Where the symbols take the units:
z596: θ>none, ρ>z431, ω>none, π>none, α>none, ε>z288, η>none, ψ>z497
z898: θ>none, ρ>z405, ω>none, π>z288, α>none, ε>none, η>none, ψ>z372
z506: θ>z497, ρ>z118, ω>none, π>none, α>none, ε>z902, η>none, ψ>none
z276: θ>none, ρ>none, ω>z340, π>none, α>z504, ε>none, η>none, ψ>z501
z392: θ>z794, ρ>z288, ω>z504, π>z405, α>z340, ε>z431, η>z939, ψ>z286
z918: θ>z90, ρ>none, ω>z836, π>z53, α>none, ε>none, η>none, ψ>none
z235: θ>z504, ρ>none, ω>z794, π>none, α>none, ε>none, η>none, ψ>z53
z836: θ>z58, ρ>z985, ω>z918, π>z52, α>z981, ε>z226, η>z895, ψ>z792
z332: θ>z895, ρ>z462, ω>z476, π>z408, α>z903, ε>z477, η>z58, ψ>z266
z495: θ>none, ρ>none, ω>none, π>none, α>none, ε>z939, η>z431, ψ>z561
z504: θ>z235, ρ>z379, ω>z392, π>z420, α>z276, ε>z414, η>z272, ψ>z734
z11: θ>none, ρ>none, ω>none, π>z340, α>z405, ε>none, η>none, ψ>z615
z34: θ>z153, ρ>z734, ω>z521, π>z689, α>z527, ε>z748, η>z42, ψ>z379
z340: θ>z649, ρ>z579, ω>z276, π>z11, α>z392, ε>z334, η>z367, ψ>z74
z181: θ>z226, ρ>z66, ω>z210, π>z97, α>z630, ε>z58, η>z477, ψ>z808
z711: θ>z948, ρ>z74, ω>z527, π>z759, α>z521, ε>z827, η>z620, ψ>z579
z895: θ>z332, ρ>none, ω>none, π>z760, α>none, ε>none, η>z836, ψ>none
z501: θ>z781, ρ>z527, ω>z74, π>z278, α>z734, ε>z227, η>z627, ψ>z276
z734: θ>z53, ρ>z34, ω>z286, π>z90, α>z501, ε>z782, η>z219, ψ>z504
z910: θ>z862, ρ>none, ω>none, π>none, α>z118, ε>z324, η>none, ψ>none
z219: θ>z552, ρ>z42, ω>z408, π>z476, α>z627, ε>z850, η>z734, ψ>z272
z74: θ>z324, ρ>z711, ω>z501, π>z615, α>z286, ε>z862, η>z281, ψ>z340
z827: θ>none, ρ>z862, ω>none, π>none, α>z497, ε>z711, η>none, ψ>none
z850: θ>none, ρ>none, ω>z561, π>none, α>none, ε>z219, η>z782, ψ>none
z266: θ>none, ρ>none, ω>none, π>z939, α>none, ε>none, η>z405, ψ>z332
z278: θ>none, ρ>none, ω>z615, π>z501, α>z90, ε>none, η>none, ψ>none
z207: θ>z883, ρ>z408, ω>z42, π>z462, α>z620, ε>z410, η>z521, ψ>z522
z286: θ>z52, ρ>z521, ω>z734, π>z58, α>z74, ε>z97, η>z408, ψ>z392
z66: θ>none, ρ>z181, ω>none, π>z497, α>none, ε>z372, η>none, ψ>none
z782: θ>z516, ρ>z748, ω>z97, π>z210, α>z227, ε>z734, η>z850, ψ>z414
z627: θ>none, ρ>none, ω>z281, π>none, α>z219, ε>none, η>z501, ψ>none
z748: θ>none, ρ>z782, ω>z497, π>none, α>none, ε>z34, η>none, ψ>none
z620: θ>none, ρ>z281, ω>none, π>none, α>z207, ε>none, η>z711, ψ>none
z527: θ>none, ρ>z501, ω>z711, π>none, α>z34, ε>none, η>none, ψ>none
z759: θ>none, ρ>z615, ω>none, π>z711, α>z372, ε>none, η>none, ψ>none
z431: θ>z102, ρ>z596, ω>z414, π>z808, α>z334, ε>z392, η>z495, ψ>z97
z97: θ>z118, ρ>z497, ω>z782, π>z181, α>z862, ε>z286, η>z561, ψ>z431
z579: θ>none, ρ>z340, ω>none, π>none, α>z288, ε>none, η>none, ψ>z711
z521: θ>z902, ρ>z286, ω>z34, π>z372, α>z711, ε>z497, η>z207, ψ>z288
z281: θ>z533, ρ>z620, ω>z627, π>z903, α>z408, ε>z17, η>z74, ψ>z367
z808: θ>none, ρ>none, ω>none, π>z431, α>none, ε>z405, η>none, ψ>z181
z689: θ>none, ρ>z90, ω>z372, π>z34, α>none, ε>none, η>none, ψ>none
z939: θ>z344, ρ>z522, ω>z272, π>z266, α>z367, ε>z495, η>z392, ψ>z408
z985: θ>z372, ρ>z836, ω>none, π>z902, α>none, ε>none, η>none, ψ>none
z405: θ>z792, ρ>z898, ω>z420, π>z392, α>z11, ε>z808, η>z266, ψ>z58
z903: θ>none, ρ>none, ω>none, π>z281, α>z332, ε>none, η>z615, ψ>none
z379: θ>none, ρ>z504, ω>z288, π>none, α>none, ε>none, η>none, ψ>z34
z948: θ>z711, ρ>z324, ω>none, π>none, α>z902, ε>none, η>none, ψ>none
z552: θ>z219, ρ>none, ω>z760, π>none, α>none, ε>none, η>z53, ψ>none
z462: θ>none, ρ>z332, ω>none, π>z207, α>none, ε>none, η>z372, ψ>none
z662: θ>z288, ρ>z794, ω>none, π>none, α>none, ε>none, η>none, ψ>z902
z630: θ>none, ρ>none, ω>none, π>z862, α>z181, ε>z615, η>none, ψ>none
z210: θ>none, ρ>none, ω>z181, π>z782, α>none, ε>z90, η>none, ψ>none
z794: θ>z392, ρ>z662, ω>z235, π>z792, α>z649, ε>z102, η>z344, ψ>z52
z862: θ>z910, ρ>z827, ω>z227, π>z630, α>z97, ε>z74, η>z17, ψ>z334
z477: θ>none, ρ>none, ω>none, π>z561, α>none, ε>z332, η>z181, ψ>none
z227: θ>none, ρ>none, ω>z862, π>none, α>z782, ε>z501, η>none, ψ>none
z118: θ>z97, ρ>z506, ω>z516, π>z226, α>z910, ε>z52, η>z747, ψ>z102
z42: θ>none, ρ>z219, ω>z207, π>none, α>none, ε>none, η>z34, ψ>none
z760: θ>z408, ρ>z883, ω>z552, π>z895, α>z533, ε>z747, η>z52, ψ>z344
z981: θ>z615, ρ>none, ω>none, π>z324, α>z836, ε>none, η>none, ψ>none
z649: θ>z340, ρ>none, ω>none, π>none, α>z794, ε>none, η>none, ψ>z324
z410: θ>none, ρ>z561, ω>none, π>none, α>none, ε>z207, η>z497, ψ>none
z288: θ>z662, ρ>z392, ω>z379, π>z898, α>z579, ε>z596, η>z522, ψ>z521
z497: θ>z506, ρ>z97, ω>z748, π>z66, α>z827, ε>z521, η>z410, ψ>z596
z883: θ>z207, ρ>z760, ω>none, π>none, α>none, ε>none, η>z902, ψ>none
z420: θ>none, ρ>none, ω>z405, π>z504, α>none, ε>none, η>none, ψ>z90
z372: θ>z985, ρ>z58, ω>z689, π>z521, α>z759, ε>z66, η>z462, ψ>z898
z414: θ>none, ρ>none, ω>z431, π>none, α>none, ε>z504, η>none, ψ>z782
z90: θ>z918, ρ>z689, ω>z58, π>z734, α>z278, ε>z210, η>z476, ψ>z420
z902: θ>z521, ρ>z52, ω>z153, π>z985, α>z948, ε>z506, η>z883, ψ>z662
z102: θ>z431, ρ>none, ω>none, π>none, α>none, ε>z794, η>none, ψ>z118
z272: θ>none, ρ>none, ω>z939, π>none, α>none, ε>none, η>z504, ψ>z219
z522: θ>none, ρ>z939, ω>none, π>none, α>none, ε>none, η>z288, ψ>z207
z781: θ>z501, ρ>none, ω>z324, π>none, α>z53, ε>none, η>none, ψ>none
z17: θ>none, ρ>none, ω>none, π>none, α>z561, ε>z281, η>z862, ψ>none
z153: θ>z34, ρ>z53, ω>z902, π>none, α>none, ε>none, η>none, ψ>none
z52: θ>z286, ρ>z902, ω>z53, π>z836, α>z324, ε>z118, η>z760, ψ>z794
z344: θ>z939, ρ>none, ω>none, π>none, α>none, ε>none, η>z794, ψ>z760
z408: θ>z760, ρ>z207, ω>z219, π>z332, α>z281, ε>z561, η>z286, ψ>z939
z53: θ>z734, ρ>z153, ω>z52, π>z918, α>z781, ε>z516, η>z552, ψ>z235
z792: θ>z405, ρ>none, ω>none, π>z794, α>none, ε>none, η>none, ψ>z836
z615: θ>z981, ρ>z759, ω>z278, π>z74, α>z58, ε>z630, η>z903, ψ>z11
z367: θ>none, ρ>none, ω>none, π>none, α>z939, ε>none, η>z340, ψ>z281
z533: θ>z281, ρ>none, ω>none, π>none, α>z760, ε>none, η>z324, ψ>none
z476: θ>none, ρ>none, ω>z332, π>z219, α>none, ε>none, η>z90, ψ>none
z58: θ>z836, ρ>z372, ω>z90, π>z286, α>z615, ε>z181, η>z332, ψ>z405
z334: θ>none, ρ>none, ω>none, π>none, α>z431, ε>z340, η>none, ψ>z862
z747: θ>z561, ρ>none, ω>none, π>none, α>none, ε>z760, η>z118, ψ>none
z516: θ>z782, ρ>none, ω>z118, π>none, α>none, ε>z53, η>none, ψ>none
z226: θ>z181, ρ>none, ω>none, π>z118, α>none, ε>z836, η>none, ψ>none
z561: θ>z747, ρ>z410, ω>z850, π>z477, α>z17, ε>z408, η>z97, ψ>z495
z324: θ>z74, ρ>z948, ω>z781, π>z981, α>z52, ε>z910, η>z533, ψ>z649

In the rows, zero is written as 50.

The rows follow the links: the fewer symbols apart two units are, the more alike their rows tend to be.

Each row, then its unit:
[ 34  59  71  59  33  84  34  54  56  52  44  30  71  58   9  41  61  50  74  49  53  49  58  47  39  32  54  35  34  29  33  50  50  65  43  36  51  62  62  50  72  46  63  24  48  35  52  32  30  41  59  48  49  47  62  47  54  63  51  28  64  59  33  71  39  49  36  49]; unit z281
[ 55  57  39  41  65  62  61  53  54  27  62  56  53  33  64  49  46  49  23  44  52  61  70  63  41  67  54  63  41  50  65  71  67  44  48  59  47  21  64  77  40  40  45  42  39  43  34  48  65  45  49  41  45  31  50  50  33  44  62  85  40  40  30  56  50  47  87  65]; unit z90
[ 50  39  48  36  58  42  51  62  28  42  43  34  56  50  26  60  28  75  43  31  43  48  49  61  51  40  70  47  50  56  31  59  63  45  41  64  40  35  51  48  71  33  38  33  38  27  36  29  39  39  67  69  76  60  65  40  27  63  45  46  43  34  43  65  60  56  75  43]; unit z42
[ 37  60  46  35  34  38  51  52  51  51  46  61  46  55  80  37  31  59  18  40  43  62  48  52  47  54  71  54  54  48  72  80  55  51  37  74  55  41  45  53  21  53  32  40  37  24  27  56  51  43  45  50  56  45  19  47  49  60  63  63  26  50  47  43  64  41  52  58]; unit z53
[ 34  50  46  40  73  63  48  67  59  27  70  51  55  41  37  61  40  51  34  38  52  69  59  54  41  57  69  60  31  48  53  57  65  47  29  51  52  35  59  63  68  33  47  24  47  33  47  24  57  34  67  59  52  37  60  36  32  59  48  58  50  42  40  72  48  64  80  61]; unit z476
[ 56  61  50  52  55  95  57  35  68  35  45  48  73  52  39  33  61  27  61  53  72  42  71  65  41  48  33  44  38  44  47  59  54  55  58  28  47  54  59  76  34  50  64  49  50  79  54  44  46  50  54  24  28  23  57  49  58  46  61  49  51  63  26  59  41  44  42  63]; unit z615
[ 72  44  58  52  62  57  64  59  62  40  79  52  42  40  55  59  87  35  55  53  48  52  38  68  49  85  34  65  50  41  62  31  53  40  58  55  44  49  44  36  49  36  53  66  39  76  56  49  66  52  25  56  47  36  70  67  70  28  44  69  57  50  41  38  54  62  64  61]; unit z181
[ 73  42  51  48  26  21  47  55  45  76  52  55  45  70  77  58  63  64  55  43  44  41  32  63  63  68  44  51  66  63  51  41  46  42  49  62  58  56  34  21  37  42  44  61  47  57  49  62  68  57  20  70  68  53  51  49  75  44  49  41  35  59  59  25  51  51  30  56]; unit z506
[ 49  46  70  47  51  45  46  71  52  50  78  45  47  45  27  61  78  59  71  37  35  58  27  51  47  67  57  45  44  30  50  28  42  47  43  58  49  53  40  19  83  41  51  44  43  40  66  46  46  44  22  68  63  58  72  63  70  39  32  41  73  52  60  44  51  61  66  51]; unit z561
[ 72  40  45  44  18  42  50  43  56  76  42  70  54  71  87  65  33  52  40  46  53  39  47  77  47  46  40  48  55  80  49  63  41  47  41  63  62  49  46  46  41  38  40  48  38  35  41  55  45  53  42  63  70  43  20  48  63  54  53  32  30  58  47  33  73  40  22  62]; unit z902
[ 39  41  57  57  60  34  43  64  48  57  65  47  30  38  24  67  72  53  66  58  33  59  32  22  62  63  54  48  46  37  48  22  33  45  54  46  51  62  42  26  82  53  51  56  66  47  68  49  51  53  51  59  49  72  71  62  58  43  31  37  74  45  80  52  38  61  60  30]; unit z495
[ 47  52  43  58  41  13  47  48  53  68  54  60  27  53  74  51  62  39  43  55  45  57  28  30  52  70  53  53  63  48  61  37  29  47  56  44  54  69  32  26  37  69  46  73  67  63  57  65  59  55  32  58  42  60  41  61  63  35  50  42  59  47  80  26  50  50  34  39]; unit z102
[ 66  32  57  49  48  36  47  73  40  53  47  30  56  54  35  69  64  66  63  32  39  46  30  56  62  57  55  53  51  52  30  24  50  40  54  61  51  53  40  13  73  31  48  52  36  49  58  43  46  50  40  77  81  66  81  51  60  47  29  29  58  42  50  46  60  66  67  44]; unit z410
[ 54  55  55  49  34  21  46  60  56  69  59  55  40  59  76  58  82  53  44  44  37  57  32  53  54  70  53  49  53  42  69  46  38  45  51  60  54  54  29  22  31  54  49  63  47  54  50  61  60  51  14  67  50  49  46  54  77  44  48  47  44  53  49  23  54  49  47  58]; unit z118
[ 83  37  54  62  42  42  64  57  32  65  61  55  45  60  56  59  62  71  64  48  45  36  36  74  64  61  30  55  74  52  51  38  50  30  66  61  46  32  46  25  54  34  53  67  42  55  48  64  62  63  25  62  65  58  74  65  73  35  38  49  51  58  53  44  56  68  48  47]; unit z497
[ 49  59  49  50  45  68  51  40  21  42  30  38  64  79  33  26  30  71  59  47  52  33  76  66  61  30  48  45  68  46  37  69  71  50  55  54  39  34  60  60  30  59  56  45  47  34  35  49  50  56  62  33  48  53  63  43  38  61  67  71  33  65  33  69  39  55  49  47]; unit z527
[ 38  69  57  48  22  65  39  38  62  67  32  49  63  72  60  26  50  37  49  50  53  45  64  48  40  37  53  32  43  39  52  60  47  64  48  48  60  70  41  59  21  66  55  41  52  54  46  57  37  53  45  36  36  42  27  45  66  62  71  40  38  71  37  45  52  30  21  56]; unit z324
[ 53  30  53  33  33  33  45  60  54  62  37  44  62  60  54  75  32  56  41  29  46  45  34  55  52  49  61  39  37  69  29  44  48  58  36  54  64  64  40  38  59  33  44  36  40  46  44  42  43  42  51  76  73  54  36  38  52  64  43  13  39  43  51  41  71  40  43  51]; unit z883
[ 25  65  69  37  27  58  32  48  70  69  40  37  71  76  39  44  52  45  55  38  53  54  52  37  42  42  66  28  25  45  44  56  43  66  41  43  65  73  40  49  50  62  57  27  48  40  54  37  34  44  53  50  55  44  39  35  59  62  50  25  49  58  38  55  41  43  23  52]; unit z533
[ 34  81  48  34  34  50  45  42  46  50  26  40  60  76  58  13  39  52  35  45  50  50  66  42  51  44  65  39  54  39  54  78  62  64  47  59  44  52  46  64  17  68  50  43  55  35  36  54  44  46  58  43  44  41  36  40  47  64  68  59  29  61  35  50  43  41  38  58]; unit z781
[ 35  45  55  32  53  55  35  58  79  61  61  57  60  56  60  74  58  36  24  35  57  70  40  45  38  66  59  52  26  73  45  54  43  53  27  46  69  68  49  55  62  34  48  21  45  60  51  25  55  31  52  70  58  27  32  30  58  58  48  20  50  38  46  43  58  50  43  70]; unit z895
[ 50  73  47  47  60  76  57  41  49  22  44  33  64  55  46  22  48  41  49  47  63  47  74  56  48  52  53  55  46  40  50  70  67  49  54  51  37  37  61  76  30  55  61  42  45  54  40  38  46  48  65  28  34  34  65  36  39  57  66  77  42  51  27  69  37  50  60  60]; unit z278
[ 41  61  43  28  55  41  54  54  61  41  48  56  42  54  82  41  42  40  11  41  56  72  54  53  49  72  63  62  46  63  71  76  72  46  40  64  58  39  55  66  26  49  41  41  44  47  30  43  63  39  53  48  53  34  30  29  47  55  68  68  25  29  36  50  55  44  63  69]; unit z918
[ 70  52  58  60  45  45  56  58  49  57  68  55  41  39  51  53  78  53  60  53  38  55  43  63  52  65  34  56  62  30  68  32  41  37  59  65  43  39  41  25  48  48  49  72  40  50  52  73  61  61  15  56  52  55  71  78  74  30  44  55  58  59  47  33  52  56  59  53]; unit z97
[ 59  21  50  51  41  60  53  63  39  46  49  44  61  43  28  77  37  62  57  37  50  41  49  64  51  36  51  46  40  60  26  38  46  50  52  52  59  49  54  38  82  19  50  34  26  43  44  32  35  46  56  71  81  56  54  49  43  57  35  16  47  43  45  54  69  46  61  45]; unit z207

Each walk starts at a row. The symbols on each line, taken left to right, move it on to the next unit.
Answer with the unit's row; about right is enough.
new walk
[ 57  67  64  64  33  64  53  51  45  56  48  34  58  69  32  30  83  51  76  53  44  38  46  49  53  52  42  41  53  21  56  37  52  49  63  43  38  62  41  34  36  60  62  62  55  57  55  65  45  58  25  37  35  45  75  60  76  42  44  52  53  64  41  51  29  51  39  47]
ε ρ α -> [ 85  30  49  60  38  71  61  47  37  59  52  67  55  41  56  66  28  63  56  56  49  29  59  81  53  26  27  42  54  64  47  52  52  39  56  57  45  29  62  46  62  23  44  52  31  42  40  64  44  60  43  48  62  50  41  64  54  42  43  42  37  60  41  49  73  44  46  55]
α π ρ α π -> [ 68  47  53  58  35  82  64  48  59  48  60  80  49  24  59  59  45  48  50  57  49  50  55  81  33  26  32  42  30  37  58  51  38  49  51  55  46  42  54  57  54  27  39  47  27  37  40  72  30  55  35  39  47  53  31  82  57  36  42  48  49  58  35  48  76  43  59  58]
new walk
[ 69  39  45  46  62  86  59  50  76  34  73  69  53  20  59  62  56  29  39  60  59  58  57  78  31  48  25  61  40  56  61  47  48  43  46  43  50  43  61  72  43  22  48  47  32  65  47  44  52  48  46  45  38  27  36  68  48  35  53  54  47  44  28  48  62  47  59  71]
ρ ψ ψ α π ε -> [ 66  60  56  62  35  52  53  45  30  57  38  25  60  81  33  29  73  55  81  48  52  26  54  60  58  53  38  49  67  38  40  38  56  41  67  48  37  52  48  36  38  56  71  63  47  60  57  60  57  65  34  49  49  54  86  53  73  39  55  55  46  70  43  54  31  56  33  48]
α ρ η π -> [ 52  47  58  43  62  52  54  69  64  42  82  48  43  49  34  69  85  50  60  41  47  66  29  47  45  79  53  61  37  44  55  36  49  45  41  51  48  53  49  40  80  38  53  45  43  64  64  31  58  40  38  70  51  44  77  46  64  44  31  45  71  42  47  49  37  64  66  59]
new walk
[ 58  55  52  36  52  32  52  60  66  61  67  58  47  59  83  55  84  31  42  43  54  59  31  54  51  89  45  62  49  59  71  39  52  41  44  55  54  65  33  33  29  48  51  67  45  74  52  53  72  51  23  58  51  36  50  48  75  42  54  59  48  47  48  34  50  56  48  67]
ε ψ π ψ -> [ 50  50  47  46  24  46  48  45  68  74  55  73  46  48  89  54  37  48  32  47  47  52  47  58  34  52  49  42  37  63  68  62  32  57  41  62  63  60  43  47  28  44  36  37  38  40  37  58  42  48  36  58  56  46  11  56  62  48  52  34  35  46  37  31  74  29  28  68]
ψ θ ω ψ ε ε -> [ 51  59  44  48  49  60  60  54  35  33  51  62  48  33  57  41  32  70  33  48  41  55  60  64  44  39  63  47  49  31  66  72  52  40  49  75  41  23  59  62  52  44  42  41  33  13  29  54  47  57  52  45  48  48  41  67  38  50  54  85  43  51  33  57  62  45  78  50]
new walk
[ 58  62  56  49  17  55  42  34  45  72  17  41  64  83  57  31  40  52  53  48  59  24  57  58  48  38  43  31  50  61  35  58  55  56  49  46  51  60  43  53  18  59  59  49  52  60  45  53  49  53  51  48  59  36  35  31  71  62  59  32  29  66  42  48  51  38  11  63]
ρ θ θ π -> [ 42  67  55  37  33  62  43  34  72  58  40  46  66  76  64  32  61  27  45  45  68  46  58  52  39  57  43  53  34  55  52  59  55  59  49  29  56  75  42  65  21  56  56  48  52  74  47  39  56  47  46  33  38  16  35  33  57  61  72  44  30  57  29  48  45  41  22  65]
θ π ω ω -> [ 50  67  54  61  24  90  47  35  54  56  38  49  62  57  30  25  52  42  70  57  60  37  73  61  39  21  37  32  38  28  49  54  48  59  59  40  44  59  59  60  39  54  60  51  40  52  50  51  32  58  47  20  31  41  54  60  64  53  50  42  51  73  27  56  46  36  34  53]
new walk
[ 42  65  75  54  44  61  39  62  54  55  59  24  60  64  12  38  82  53  79  48  52  47  45  41  53  52  56  38  41  26  38  39  51  52  52  43  46  65  40  30  62  56  65  44  53  51  65  40  42  46  38  55  50  52  88  50  73  50  35  42  66  57  45  60  26  60  54  51]
α η α ω -> [ 47  78  54  58  45  50  52  50  32  42  44  27  54  60  28  17  67  61  63  49  44  45  58  52  60  56  61  45  58  14  54  51  68  46  61  57  35  39  49  40  30  71  61  61  51  38  41  60  48  53  36  36  40  53  81  55  58  50  60  80  48  64  40  56  36  55  54  40]
α ω ω ε ρ -> [ 68  41  40  50  47  52  64  44  23  39  49  59  55  52  57  52  17  79  38  48  46  44  61  70  55  38  53  58  68  57  50  70  70  39  49  69  41  11  63  57  48  34  36  46  32  26  36  62  58  54  56  50  62  56  52  50  31  54  52  72  36  43  39  55  60  58  62  52]
new walk
[ 29  70  63  44  51  71  40  50  48  39  40  28  64  66  12  29  45  63  57  44  51  54  66  39  49  35  78  36  40  26  40  67  56  57  39  51  47  44  61  63  66  58  53  25  52  26  49  30  30  36  68  43  49  50  61  36  38  63  52  53  46  55  27  74  36  54  60  48]
α ψ ω ψ -> [ 41  42  62  46  50  77  45  61  60  47  71  55  59  40  27  73  45  54  56  49  40  58  48  53  39  43  56  39  27  44  45  50  34  50  34  51  58  52  55  49  95  31  47  21  35  28  47  32  33  41  51  63  61  48  45  57  54  52  36  23  64  50  42  57  58  50  59  50]
α ρ η π -> [ 73  50  48  52  52  87  49  32  48  47  37  41  77  69  43  46  49  38  58  51  72  27  69  67  50  41  26  53  53  61  31  50  65  53  55  39  42  52  66  66  34  44  63  48  45  82  51  33  50  55  58  32  38  34  60  37  59  52  62  48  40  60  27  59  39  49  27  62]
new walk
[ 30  44  55  43  62  54  48  64  48  35  60  47  52  42  34  61  34  69  37  41  39  68  48  53  44  44  75  48  38  39  52  70  56  52  32  67  50  31  56  54  83  37  42  17  38  12  46  31  36  36  60  61  64  53  55  50  32  64  39  54  57  44  46  66  50  52  78  51]
ψ ψ η ρ θ -> [ 56  55  45  38  35  28  51  54  38  60  42  58  48  73  75  46  19  77  23  39  45  46  52  60  53  50  57  49  65  66  50  74  67  39  43  70  48  32  53  55  33  46  38  41  49  24  31  54  51  50  57  59  65  48  22  36  43  60  56  66  27  48  48  41  63  45  45  57]
θ ε ρ θ ε ε -> [ 45  67  53  39  35  19  49  64  39  58  54  48  35  66  76  37  64  58  35  38  32  61  36  47  57  72  68  50  59  34  72  62  56  45  44  77  39  44  33  31  27  64  42  59  46  31  38  65  66  52  24  58  59  50  48  53  64  51  54  67  38  46  49  31  48  58  60  52]
